Here is a tiny trained network, its code and every weight. The questions are about switching its units off for an input and a target symbol, where a switched-off unit gives its printed mean instead of its output.

import numpy as np


def w(rows, s, z=0):
    codes = np.array(rows[::2]) - 128.0
    scale = np.full(codes.shape[1], s)
    scale[-1] = z or s
    return codes * scale


def norm(h):
    return h / np.sqrt((h * h).mean(-1, keepdims=True) + 1e-5)


def f(y):
    return np.maximum(y, 0)


def softmax(a):
    e = np.exp(a - a.max(-1, keepdims=True))
    return e / e.sum(-1, keepdims=True)


def log_softmax(a):
    a = a - a.max(-1, keepdims=True)
    return a - np.log(np.exp(a).sum(-1, keepdims=True))


def net(x, mask):
    ids = ['ΘΦβλτω'.index(c) for c in x.split()]
    T = len(ids)
    res = E[ids] + P[:T]
    q, k, v = (norm(res) @ M[0].T for M in (Q, K, V))
    z = softmax(np.where(np.tri(T) > 0, q @ k.T / 2**0.5, -1e9)) @ v
    res = res + np.where(mask[0], z, O[0][:, -1]) @ O[0][:, :-1]
    y = f(norm(res) @ A[0][:, :-1].T + A[0][:, -1])
    res = res + np.where(mask[1:13], y, B[0][:, -1]) @ B[0][:, :-1]
    return log_softmax(norm(res)[-1] @ U[:, :-1].T + U[:, -1])


Q, K, V, O, A, B = {}, {}, {}, {}, {}, {}
E = w([
[117,94,176,64,35,187,100],'Θ',
[10,55,87,77,76,51,152],'Φ',
[42,113,99,66,49,63,155],'β',
[11,48,172,202,99,63,106],'λ',
[103,51,96,78,244,101,170],'τ',
[124,196,171,117,166,8,140],'ω',
],0.011)
P = w([
[136,105,122,86,117,105,12],'0',
[154,81,55,129,130,71,123],'1',
[95,134,139,92,130,140,62],'2',
[141,63,129,125,122,82,128],'3',
[89,161,126,100,113,172,131],'4',
[136,62,176,123,124,94,158],'5',
[67,146,153,81,102,174,164],'6',
[112,61,204,108,110,98,202],'7',
[87,151,176,72,98,195,184],'8',
],0.011)
Q[0] = w([
[66,180,121,124,213,117,26],'head 1',
[7,170,115,70,65,194,190],'head 1',
],0.017)
K[0] = w([
[201,196,147,187,251,118,50],'head 1',
[44,148,254,121,207,118,240],'head 1',
],0.016)
V[0] = w([
[156,150,142,219,7,117,73],'head 1',
[95,28,56,195,153,198,112],'head 1',
],0.016)
O[0] = w([
[142,165,129,179,117,224,253,49],'head 1',
[4,98,207,49,163,90,147,3],'head 1',
],0.008,0.002)
A[0] = w([
[93,160,102,184,181,136,161,3],'neuron 1',
[164,54,203,137,163,90,145,127],'neuron 2',
[39,101,101,178,116,134,112,151],'neuron 3',
[101,65,42,137,170,92,172,71],'neuron 4',
[211,23,56,72,172,107,182,126],'neuron 5',
[67,199,97,99,94,155,7,68],'neuron 6',
[145,210,138,126,177,33,164,84],'neuron 7',
[152,201,54,121,109,134,60,108],'neuron 8',
[146,200,55,90,64,133,129,88],'neuron 9',
[142,106,163,121,102,77,219,95],'neuron 10',
[126,173,179,171,114,142,22,103],'neuron 11',
[156,88,111,245,166,121,18,111],'neuron 12',
],0.013,0.0042)
B[0] = w([
[65,101,111,139,139,74,106,135],'neuron 1',
[150,65,29,141,89,112,132,221],'neuron 2',
[178,165,147,78,121,163,127,234],'neuron 3',
[114,124,161,224,169,123,99,181],'neuron 4',
[90,168,88,87,105,221,140,199],'neuron 5',
[161,143,68,193,164,154,192,205],'neuron 6',
[115,199,76,126,111,53,171,144],'neuron 7',
[98,86,208,116,193,103,203,198],'neuron 8',
[121,170,115,124,93,51,60,201],'neuron 9',
[214,96,168,117,120,93,126,253],'neuron 10',
[7,116,150,133,153,122,102,172],'neuron 11',
[203,41,188,187,69,141,98,195],'neuron 12',
],0.018,0.0067)
U = w([
[128,222,108,132,31,165,20,8],'Θ',
[146,133,45,160,209,237,181,179],'Φ',
[127,191,87,161,136,53,206,180],'β',
[182,117,172,4,119,184,190,196],'λ',
[79,49,94,45,181,111,20,76],'τ',
[175,59,210,254,149,114,104,60],'ω',
],0.0065,0.0019)

Each question gives the input, a string of symbols that net reads in full, and the target symbol t.
The units are the heads (2 rows each of Q, K, V and O) and the neurons (one row each of A and B). Each row of codes is followed by its name. A weight is (code - 128) times the scale printed after its matrix; where a second scale follows, it is the last column's (O, A, B and U).
mask holds one flag per unit, heads first, then neurons. A switched-off unit (its flag False) gives its mean, the last column of its rows in O or B, instead of its output. The means were averaged over made-up inputs and are rounded, as every weight is.
A unit's drop is (log p(t) with every unit on - log p(t) with that unit switched off) / (log p(t) with every unit on - log p(t) with every unit switched off).
The circuit of an input: a set's keep is (log p(t) with only the set's units on - log p(t) with every unit switched off) / (log p(t) with every unit on - log p(t) with every unit switched off). Starting from the 12 units with the biggest drops (on a tie, the unit counted first), units are removed one at a time, each time the one whose removal leaves the highest keep (on an exact tie, the one counted first), for as long as the keep stays at least 0.8.
circuit, biggest first: the units of the circuit, biggest drop first
most important unit: the unit with the biggest drop
k most important neurons: the k neurons with the biggest drops, biggest first
drop when u is switched off: that unit's drop, to one decimal
input Θ Φ β λ λ τ, target Φ: circuit, biggest first	neuron 5; neuron 4
input τ Θ Φ Φ, target τ: 4 most important neurons	neuron 4; neuron 12; neuron 6; neuron 5
input λ Φ Θ Θ Φ, target Φ: 2 most important neurons	neuron 6; neuron 9
input λ τ λ β λ ω Θ τ β, target τ: circuit, biggest first	head 1
input λ β λ ω Φ, target ω: circuit, biggest first	head 1; neuron 12; neuron 8
input β λ β, target λ: circuit, biggest first	head 1; neuron 3
input Θ λ ω β, target Θ: 2 most important neurons	neuron 5; neuron 4
input Θ β λ ω β, target ω: circuit, biggest first	head 1; neuron 8; neuron 12
input ω Φ Θ Θ Φ β ω λ Θ, target ω: circuit, biggest first	head 1; neuron 8; neuron 11
input β ω Θ Θ Θ, target Θ: 2 most important neurons	neuron 9; neuron 10
input λ λ τ τ Θ τ Θ Θ Θ, target Θ: circuit, biggest first	neuron 9; head 1; neuron 10
input Θ Θ β, target β: 2 most important neurons	neuron 9; neuron 6
input λ τ Θ Φ Θ Φ Θ, target Φ: circuit, biggest first	neuron 6; neuron 10
input Φ λ Θ Θ Θ Θ Θ β, target Θ: circuit, biggest first	head 1; neuron 5; neuron 9
input Θ Θ Φ Φ Θ, target Φ: circuit, biggest first	neuron 6
input Θ Θ Θ Φ λ ω τ, target ω: 3 most important neurons	neuron 12; neuron 8; neuron 4
input λ Θ Φ, target λ: drop when neuron 9 is switched off	0.1
input Θ Θ τ λ Θ Φ, target τ: drop when neuron 4 is switched off	0.2
input τ Θ β Θ Θ ω Θ, target ω: drop when neuron 8 is switched off	0.5
input Θ β λ Θ ω Φ β, target ω: drop when neuron 9 is switched off	0.0
input ω τ λ Θ β λ λ, target λ: most important unit	neuron 3
